Below are the code and all the weights of a small trained network. Each question names an input and a class and asks about switching units off, where a switched-off unit gives its printed mean instead of its output.

import numpy as np


def w(rows, s, z=0):
    codes = np.array(rows[::2]) - 128.0
    scale = np.full(codes.shape[1], s)
    scale[-1] = z or s
    return codes * scale


def f(y):
    return y / 2 * (1 + np.tanh(0.7978845608 * (y + 0.044715 * y**3)))


def log_softmax(a):
    a = a - a.max(-1, keepdims=True)
    return a - np.log(np.exp(a).sum(-1, keepdims=True))


def net(x, mask):
    res = np.array(x, float).reshape(1, 7) / 4 @ E
    y = f(res @ A[0][:, :-1].T + A[0][:, -1])
    res = res + np.where(mask, y, B[0][:, -1]) @ B[0][:, :-1]
    return log_softmax(res[-1] @ U[:, :-1].T + U[:, -1])


A, B = {}, {}
E = w([
[124,121,128,129,129,128,127,127,134,125,129,126],'x0',
[2,131,128,26,72,131,67,113,64,102,101,83],'x1',
[185,23,129,118,145,128,43,80,57,150,148,172],'x2',
[135,134,127,128,124,127,122,132,127,131,130,123],'x3',
[154,125,129,141,44,130,82,158,177,63,30,218],'x4',
[125,127,129,133,132,131,123,129,131,129,124,124],'x5',
[183,81,128,97,91,124,185,47,159,181,38,65],'x6',
],0.012)
A[0] = w([
[143,140,119,140,50,120,85,141,180,86,49,202,17],'N1',
[124,97,111,103,105,143,127,163,169,137,121,165,2],'N2',
[40,121,139,18,102,128,94,115,93,126,94,74,52],'N3',
[88,145,114,70,112,112,103,122,127,143,120,118,14],'N4',
[101,146,100,147,138,110,92,214,133,113,222,192,55],'N5',
[140,110,157,125,190,173,132,116,116,164,171,67,29],'N6',
[116,130,115,121,217,121,181,103,87,233,223,32,68],'N7',
[154,134,120,192,161,136,166,137,159,167,146,155,6],'N8',
[101,155,132,153,183,113,126,173,99,84,198,148,69],'N9',
[96,214,137,158,150,147,169,176,116,75,112,101,57],'N10',
[44,147,109,43,92,102,81,131,80,92,92,82,74],'N11',
[90,189,135,128,130,118,163,119,177,130,120,117,44],'N12',
[109,133,136,135,114,94,123,130,135,112,175,154,61],'N13',
[115,162,128,112,191,141,150,111,110,144,195,56,24],'N14',
[253,125,124,229,218,98,196,147,217,155,147,175,65],'N15',
[128,166,127,145,142,133,96,116,123,123,125,130,61],'N16',
[124,163,127,149,139,128,144,146,121,113,90,109,48],'N17',
[144,125,135,123,134,148,117,134,162,133,141,127,39],'N18',
[178,130,136,149,55,158,79,160,185,74,29,212,47],'N19',
[136,159,126,124,161,124,106,171,113,66,185,170,52],'N20',
[76,171,146,129,100,139,187,147,193,130,120,96,41],'N21',
[180,29,128,105,142,115,44,76,78,155,133,172,19],'N22',
[95,192,150,176,167,126,80,150,98,78,176,177,23],'N23',
[119,115,129,133,118,128,129,134,138,120,111,149,32],'N24',
[187,82,118,86,94,90,196,57,161,198,21,61,58],'N25',
[86,208,111,121,111,120,233,177,216,124,106,66,65],'N26',
[160,42,131,131,169,150,81,117,54,164,151,158,28],'N27',
[132,108,134,144,117,127,108,146,146,98,102,126,28],'N28',
[150,109,115,124,91,126,175,85,139,164,98,83,17],'N29',
[172,110,151,103,106,140,186,69,160,145,92,55,36],'N30',
[113,124,157,125,140,111,93,133,143,138,114,107,79],'N31',
],0.011,0.0092)
B[0] = w([
[79,111,110,134,164,49,191,132,121,105,107,127,187],'N1',
[112,130,116,139,120,119,138,114,132,119,123,110,129],'N2',
[148,130,179,172,57,195,192,98,97,73,175,81,216],'N3',
[145,125,137,135,106,147,128,132,111,80,132,86,151],'N4',
[69,137,128,110,149,175,91,156,151,201,101,115,187],'N5',
[115,132,117,135,126,85,167,125,132,108,63,145,160],'N6',
[77,117,95,124,135,23,206,137,157,49,40,153,225],'N7',
[128,140,143,119,79,162,144,103,106,106,161,106,164],'N8',
[83,139,138,121,166,165,102,193,158,166,112,139,180],'N9',
[190,117,107,123,165,119,83,95,139,148,140,176,178],'N10',
[153,118,179,128,56,183,192,110,88,113,164,76,221],'N11',
[176,126,122,153,121,106,93,119,93,157,138,147,158],'N12',
[113,134,118,128,132,142,121,141,137,149,129,130,135],'N13',
[109,124,122,128,115,63,162,141,142,86,69,157,175],'N14',
[137,119,204,119,2,212,185,84,37,61,190,29,255],'N15',
[126,134,123,127,124,128,121,135,116,152,120,136,125],'N16',
[147,101,122,125,138,118,111,128,120,152,128,140,134],'N17',
[131,125,142,124,122,127,134,123,135,142,143,140,124],'N18',
[78,132,100,117,154,31,205,120,153,73,48,132,206],'N19',
[97,119,127,118,144,166,99,169,154,162,109,117,165],'N20',
[203,97,104,127,151,104,79,88,108,143,171,141,175],'N21',
[246,178,100,117,151,90,67,91,135,158,183,170,180],'N22',
[85,108,100,142,164,181,103,154,160,182,105,146,176],'N23',
[128,149,136,128,118,112,139,139,130,146,130,123,126],'N24',
[41,144,113,139,198,212,66,233,164,206,131,170,216],'N25',
[246,130,111,116,155,75,47,60,124,155,181,169,218],'N26',
[211,129,108,140,148,92,70,69,144,151,175,146,172],'N27',
[118,141,122,107,117,115,162,124,128,152,135,130,131],'N28',
[94,130,134,109,144,153,91,168,151,161,111,131,157],'N29',
[57,135,124,129,169,168,75,179,157,163,119,138,176],'N30',
[141,139,105,150,96,134,115,139,137,121,110,122,127],'N31',
],0.0097,0.023)
U = w([
[121,157,170,120,39,213,172,120,82,96,169,66,148],'0',
[64,156,117,115,140,2,185,147,137,91,73,130,91],'1',
[44,159,131,115,164,216,60,207,143,194,127,129,250],'2',
[237,160,119,117,145,73,42,92,118,156,176,146,19],'3',
],0.0079,0.002)

Each question gives the input, the list of numbers given to net, and the class t.
The units are the neurons (one row each of A and B). Each row of codes is followed by its name. A weight is (code - 128) times the scale printed after its matrix; where a second scale follows, it is the last column's (A, B and U).
mask holds one flag per neuron, in row order. A switched-off neuron (its flag False) gives its mean, the last column of its row in B, instead of its output. The means were averaged over made-up inputs and are rounded, as every weight is.
A unit's drop is (log p(t) with every unit on - log p(t) with that unit switched off) / (log p(t) with every unit on - log p(t) with every unit switched off).
The circuit of an input: a set's keep is (log p(t) with only the set's units on - log p(t) with every unit switched off) / (log p(t) with every unit on - log p(t) with every unit switched off). Starting from the 12 units with the biggest drops (on a tie, the unit counted first), units are removed one at a time, each time the one whose removal leaves the highest keep (on an exact tie, the one counted first), for as long as the keep stays at least 0.8.
circuit, biggest first: the units of the circuit, biggest drop first
unit that matters most: the unit with the biggest drop
top k neurons: the k neurons with the biggest drops, biggest first
drop of u: that unit's drop, to one decimal
input [6,-7,-3,-5,-8,-3,-6], class 1: unit that matters most -> N7
input [6,-3,5,8,-7,5,-8], class 2: top 3 neurons -> (N5; N9; N23)
input [8,-1,7,6,0,8,6], class 3: top 4 neurons -> (N22; N27; N5; N9)
input [-5,-2,1,7,5,0,-5], class 1: top 2 neurons -> (N19; N25)
input [-3,3,5,-8,4,-6,-2], class 3: top 3 neurons -> (N22; N7; N15)
input [6,-6,-3,3,7,5,5], class 1: top 2 neurons -> (N19; N1)
input [-5,6,-5,-8,-8,6,-4], class 1: top 2 neurons -> (N7; N15)
input [-6,5,-6,3,-5,8,0], class 3: top 2 neurons -> (N26; N15)
input [0,5,2,2,-5,-8,6], class 2: top 3 neurons -> (N25; N15; N30)
input [-7,5,-4,1,-7,-3,7], class 1: top 3 neurons -> (N7; N14; N15)
input [-7,-1,-3,-5,5,-2,-5], class 1: top 4 neurons -> (N19; N25; N1; N30)
input [0,5,6,-1,0,5,6], class 2: top 3 neurons -> (N25; N15; N26)
input [6,6,-6,-1,7,4,0], class 1: top 3 neurons -> (N19; N15; N1)
input [-1,-7,7,3,-5,-1,7], class 0: top 4 neurons -> (N15; N26; N8; N5)
input [-5,2,-2,6,8,-4,-6], class 1: circuit, biggest first -> (N19)
input [6,-1,-3,-4,6,4,7], class 2: top 3 neurons -> (N25; N7; N30)
input [-3,-1,-4,7,-3,-4,0], class 3: drop of N26 -> 0.3
input [2,-2,-8,-1,3,-4,-2], class 3: drop of N14 -> 0.0
input [8,3,2,5,3,7,-5], class 2: drop of N15 -> 1.0
input [4,4,-6,1,3,7,5], class 3: unit that matters most -> N26
input [-4,3,2,8,0,7,-4], class 2: drop of N15 -> 2.3
